Here is a tiny trained network, its code and every weight. The questions are about switching its units off for an input and a target symbol, where a switched-off unit gives its printed mean instead of its output.

import numpy as np


def w(rows, s, z=0):
    codes = np.array(rows[::2]) - 128.0
    scale = np.full(codes.shape[1], s)
    scale[-1] = z or s
    return codes * scale


def norm(h):
    return h / np.sqrt((h * h).mean(-1, keepdims=True) + 1e-5)


def softmax(a):
    e = np.exp(a - a.max(-1, keepdims=True))
    return e / e.sum(-1, keepdims=True)


def log_softmax(a):
    a = a - a.max(-1, keepdims=True)
    return a - np.log(np.exp(a).sum(-1, keepdims=True))


def net(x, mask):
    ids = ['ΛΦΩαβγζηθμξστψ'.index(c) for c in x.split()]
    T = len(ids)
    res = E[ids] + P[:T]
    u = 0
    for l in range(2):
        r = norm(res)
        for j in range(3):
            rows = slice(3 * j, 3 * j + 3)
            q, k, v = (r @ M[l][rows].T for M in (Q, K, V))
            z = softmax(np.where(np.tri(T) > 0, q @ k.T / 3**0.5, -1e9)) @ v
            o = O[l][rows]
            res = res + np.where(mask[u + j], z, o[:, -1]) @ o[:, :-1]
        u += 3
    return log_softmax(norm(res)[-1] @ U[:, :-1].T + U[:, -1])


Q, K, V, O = {}, {}, {}, {}
E = w([
[182,200,105,89,194,122,106,161,143,123,145],'Λ',
[119,185,190,181,100,54,115,111,141,69,141],'Φ',
[144,126,93,95,141,39,174,52,147,49,104],'Ω',
[103,90,84,149,128,87,144,156,140,133,156],'α',
[190,155,106,142,139,139,113,116,134,115,144],'β',
[165,90,151,120,77,196,166,66,140,146,214],'γ',
[149,185,154,67,185,59,116,116,50,156,185],'ζ',
[101,88,139,136,34,78,118,91,121,240,105],'η',
[149,78,234,160,199,4,158,89,84,139,76],'θ',
[152,182,171,67,133,195,91,154,158,158,146],'μ',
[112,136,201,45,132,100,173,151,180,78,150],'ξ',
[144,148,176,98,187,163,119,132,107,126,153],'σ',
[223,152,168,87,200,133,85,108,139,89,165],'τ',
[202,126,117,123,67,128,209,178,98,160,118],'ψ',
],0.018)
P = w([
[125,96,89,118,152,240,115,149,93,148,92],'0',
[102,223,162,167,143,106,132,83,94,151,134],'1',
[133,187,193,101,101,104,112,166,75,26,223],'2',
[218,21,100,121,224,116,203,130,239,202,157],'3',
[71,220,161,180,116,72,172,76,130,138,138],'4',
[130,152,171,130,55,63,108,174,107,32,200],'5',
[230,15,98,108,235,112,211,120,251,216,175],'6',
[74,232,194,203,110,67,204,74,179,124,148],'7',
],0.013)
Q[0] = w([
[87,147,132,164,103,145,182,12,193,135,123],'L0H1',
[143,125,163,98,174,160,174,121,144,116,128],'L0H1',
[192,79,133,65,138,99,183,191,136,182,160],'L0H1',
[100,98,127,60,85,136,18,147,127,69,177],'L0H2',
[113,203,151,70,97,162,96,92,133,91,114],'L0H2',
[70,141,125,166,102,120,106,142,144,93,223],'L0H2',
[115,132,118,153,87,99,156,166,94,17,162],'L0H3',
[178,64,126,114,145,145,149,180,150,181,162],'L0H3',
[101,85,137,138,171,96,106,104,176,158,95],'L0H3',
],0.011)
K[0] = w([
[42,139,126,141,176,177,168,14,220,146,65],'L0H1',
[159,140,148,119,206,166,154,121,83,151,111],'L0H1',
[130,1,123,36,138,145,108,168,58,107,114],'L0H1',
[160,77,153,51,57,36,160,122,99,110,74],'L0H2',
[181,140,238,91,104,103,142,78,174,155,82],'L0H2',
[101,80,167,156,38,57,185,149,199,76,186],'L0H2',
[79,96,152,190,21,78,220,167,218,63,142],'L0H3',
[142,80,93,100,94,208,87,183,29,138,73],'L0H3',
[78,154,114,97,187,103,32,142,68,119,91],'L0H3',
],0.0086)
V[0] = w([
[147,51,102,201,137,171,54,201,131,126,119],'L0H1',
[61,97,154,63,122,137,146,169,178,60,147],'L0H1',
[130,135,108,139,51,167,202,115,106,49,194],'L0H1',
[188,114,132,118,151,155,27,191,108,102,191],'L0H2',
[116,139,54,173,133,154,93,128,78,161,123],'L0H2',
[93,120,75,137,144,173,137,146,183,84,82],'L0H2',
[175,160,149,183,103,129,254,138,132,123,160],'L0H3',
[158,105,105,89,124,139,134,68,133,151,211],'L0H3',
[50,115,125,83,185,78,118,228,125,133,103],'L0H3',
],0.0092)
O[0] = w([
[176,164,169,27,114,39,208,100,49,143,105,8],'L0H1',
[33,83,51,109,98,120,183,85,82,23,232,85],'L0H1',
[23,86,132,89,205,139,43,136,91,185,131,153],'L0H1',
[82,78,70,176,134,150,131,132,146,24,154,237],'L0H2',
[158,72,35,243,102,96,101,101,82,185,171,80],'L0H2',
[170,119,115,151,91,2,142,115,94,164,67,15],'L0H2',
[230,76,132,200,105,89,90,248,119,75,225,255],'L0H3',
[159,139,149,177,101,105,227,71,123,125,161,203],'L0H3',
[48,131,138,77,247,87,107,136,155,224,102,53],'L0H3',
],0.007,0.0049)
Q[1] = w([
[178,105,65,70,190,166,140,139,95,148,150],'L1H1',
[98,240,109,144,122,158,77,145,80,73,95],'L1H1',
[159,152,105,171,197,124,196,70,227,223,69],'L1H1',
[102,100,102,154,139,216,139,138,171,189,152],'L1H2',
[125,227,82,90,131,123,126,118,123,103,172],'L1H2',
[101,233,198,172,85,116,28,125,86,100,153],'L1H2',
[169,1,81,109,152,142,232,132,163,142,100],'L1H3',
[144,103,130,119,90,92,61,178,81,195,190],'L1H3',
[152,187,179,99,115,145,85,131,109,74,128],'L1H3',
],0.011)
K[1] = w([
[148,137,102,126,109,106,138,134,69,194,47],'L1H1',
[96,185,162,179,146,73,136,152,254,140,137],'L1H1',
[173,205,74,112,198,212,98,78,78,127,99],'L1H1',
[123,137,134,133,116,208,112,150,109,185,138],'L1H2',
[121,198,90,93,148,114,128,129,160,100,182],'L1H2',
[119,128,200,183,123,76,118,133,242,119,211],'L1H2',
[127,99,64,124,113,163,136,108,25,138,18],'L1H3',
[118,48,156,121,98,85,137,227,116,149,189],'L1H3',
[141,149,191,151,100,131,118,108,179,127,167],'L1H3',
],0.013)
V[1] = w([
[69,80,145,138,42,208,101,69,88,193,116],'L1H1',
[128,134,24,144,124,150,142,221,152,179,171],'L1H1',
[110,82,185,221,142,56,103,96,135,173,151],'L1H1',
[95,115,94,166,221,103,162,131,82,58,233],'L1H2',
[60,172,120,168,165,130,127,58,53,101,20],'L1H2',
[97,114,169,175,169,138,202,254,8,182,73],'L1H2',
[120,188,70,212,96,70,149,122,216,168,68],'L1H3',
[97,61,101,97,143,94,30,169,124,62,104],'L1H3',
[80,162,116,139,108,118,199,74,174,70,132],'L1H3',
],0.0092)
O[1] = w([
[66,35,175,156,63,192,33,97,128,140,147,53],'L1H1',
[76,121,26,186,103,184,184,170,150,80,115,137],'L1H1',
[122,135,95,109,184,120,77,2,83,77,197,76],'L1H1',
[178,120,172,184,209,115,171,45,117,182,169,253],'L1H2',
[137,232,142,211,153,121,61,154,88,19,132,61],'L1H2',
[42,154,171,115,174,117,144,181,6,142,207,76],'L1H2',
[112,191,115,75,133,181,170,167,136,129,230,44],'L1H3',
[224,117,24,156,172,101,85,183,148,160,122,80],'L1H3',
[59,147,103,147,115,85,88,94,135,53,205,121],'L1H3',
],0.01,0.0057)
U = w([
[171,127,131,149,20,109,188,146,52,55,204,80],'Λ',
[118,190,110,84,133,62,124,25,50,173,156,199],'Φ',
[84,137,147,180,215,221,159,113,142,137,98,35],'Ω',
[105,204,52,132,151,155,205,161,124,94,109,122],'α',
[140,181,137,126,95,66,2,184,144,56,209,114],'β',
[45,81,6,108,184,115,113,79,142,68,117,215],'γ',
[94,104,135,110,149,149,154,196,114,201,140,127],'ζ',
[103,54,133,106,95,141,99,33,123,177,123,160],'η',
[220,98,108,173,143,161,72,220,121,135,114,42],'θ',
[51,158,109,59,90,178,120,117,124,98,122,253],'μ',
[57,134,117,165,70,88,105,177,154,113,71,206],'ξ',
[102,134,199,27,142,65,128,197,135,93,122,122],'σ',
[200,158,114,94,121,97,156,31,160,134,17,71],'τ',
[104,145,211,228,125,73,126,179,75,79,127,36],'ψ',
],0.0075,0.0045)

Each question gives the input, a string of symbols that net reads in full, and the target symbol t.
The units are the heads (3 rows each of Q, K, V and O). Each row of codes is followed by its name. A weight is (code - 128) times the scale printed after its matrix; where a second scale follows, it is the last column's (O and U).
mask holds one flag per head, layer by layer. A switched-off head (its flag False) gives its mean, the last column of its rows in O, instead of its output. The means were averaged over made-up inputs and are rounded, as every weight is.
A unit's drop is (log p(t) with every unit on - log p(t) with that unit switched off) / (log p(t) with every unit on - log p(t) with every unit switched off).
The circuit of an input: a set's keep is (log p(t) with only the set's units on - log p(t) with every unit switched off) / (log p(t) with every unit on - log p(t) with every unit switched off). Starting from all 6 units, units are removed one at a time, each time the one whose removal leaves the highest keep (on an exact tie, the one counted first), for as long as the keep stays at least 0.8.
units of the circuit, in order: the units of the circuit, biggest drop first
most important unit: the unit with the biggest drop
which heads matter: for each layer, one digit per head in row order, 1 if its drop is at least 0.15 and else 0, layers parted by /
input α α Ω τ τ τ σ γ, target η: most important unit -> L0H1
input Λ Λ ψ ξ Ω Ω, target τ: which heads matter -> 010 / 110
input ζ τ σ μ, target Ω: units of the circuit, in order -> L0H3; L0H2; L1H2
input β τ ξ η, target Λ: which heads matter -> 111 / 011
input ζ Λ α, target γ: which heads matter -> 100 / 000
input ξ ζ Λ, target σ: which heads matter -> 010 / 100
input τ ξ β α τ θ ψ, target τ: units of the circuit, in order -> L0H3; L1H2
input ξ Λ μ γ ψ ζ, target θ: units of the circuit, in order -> L1H3; L0H1
input β α τ σ ζ σ ξ, target Λ: units of the circuit, in order -> L0H2; L0H1; L0H3; L1H2
input Φ Λ μ ζ, target θ: units of the circuit, in order -> L0H3; L1H3; L0H1; L1H2
input τ θ σ τ, target τ: units of the circuit, in order -> L0H1; L0H3
input μ Φ Φ ζ η Φ ψ, target ξ: units of the circuit, in order -> L0H3; L1H1; L1H2
input τ ξ γ α ψ β, target θ: which heads matter -> 111 / 001
input γ σ β Λ, target η: most important unit -> L1H1
input ζ σ Ω Λ, target Ω: units of the circuit, in order -> L0H3; L0H2; L1H2; L1H1
input τ β β μ, target τ: units of the circuit, in order -> L0H1; L0H3
input ζ Ω μ, target τ: which heads matter -> 000 / 010
input ξ σ Λ Λ, target γ: which heads matter -> 100 / 001
input τ ψ η γ τ γ Λ, target τ: units of the circuit, in order -> L0H3; L0H1
input α β τ τ σ τ Λ Φ, target β: most important unit -> L0H1
input ξ Λ θ α α α γ, target γ: units of the circuit, in order -> L0H1; L1H3
input ζ ξ Φ θ, target Ω: units of the circuit, in order -> L0H2; L0H3; L1H2; L1H1
input Φ α τ, target γ: units of the circuit, in order -> L1H1; L0H2
input γ Λ Λ, target Λ: which heads matter -> 001 / 000
input Φ τ θ ξ γ μ η, target θ: units of the circuit, in order -> L1H3; L0H3; L1H2; L0H2
input ζ ψ τ, target θ: units of the circuit, in order -> L0H3; L1H3
input ζ Λ Λ γ τ Λ τ, target Ω: most important unit -> L0H3
input β Φ Λ ζ β η α α, target ζ: which heads matter -> 011 / 010
input θ Λ Φ ψ, target σ: which heads matter -> 101 / 110
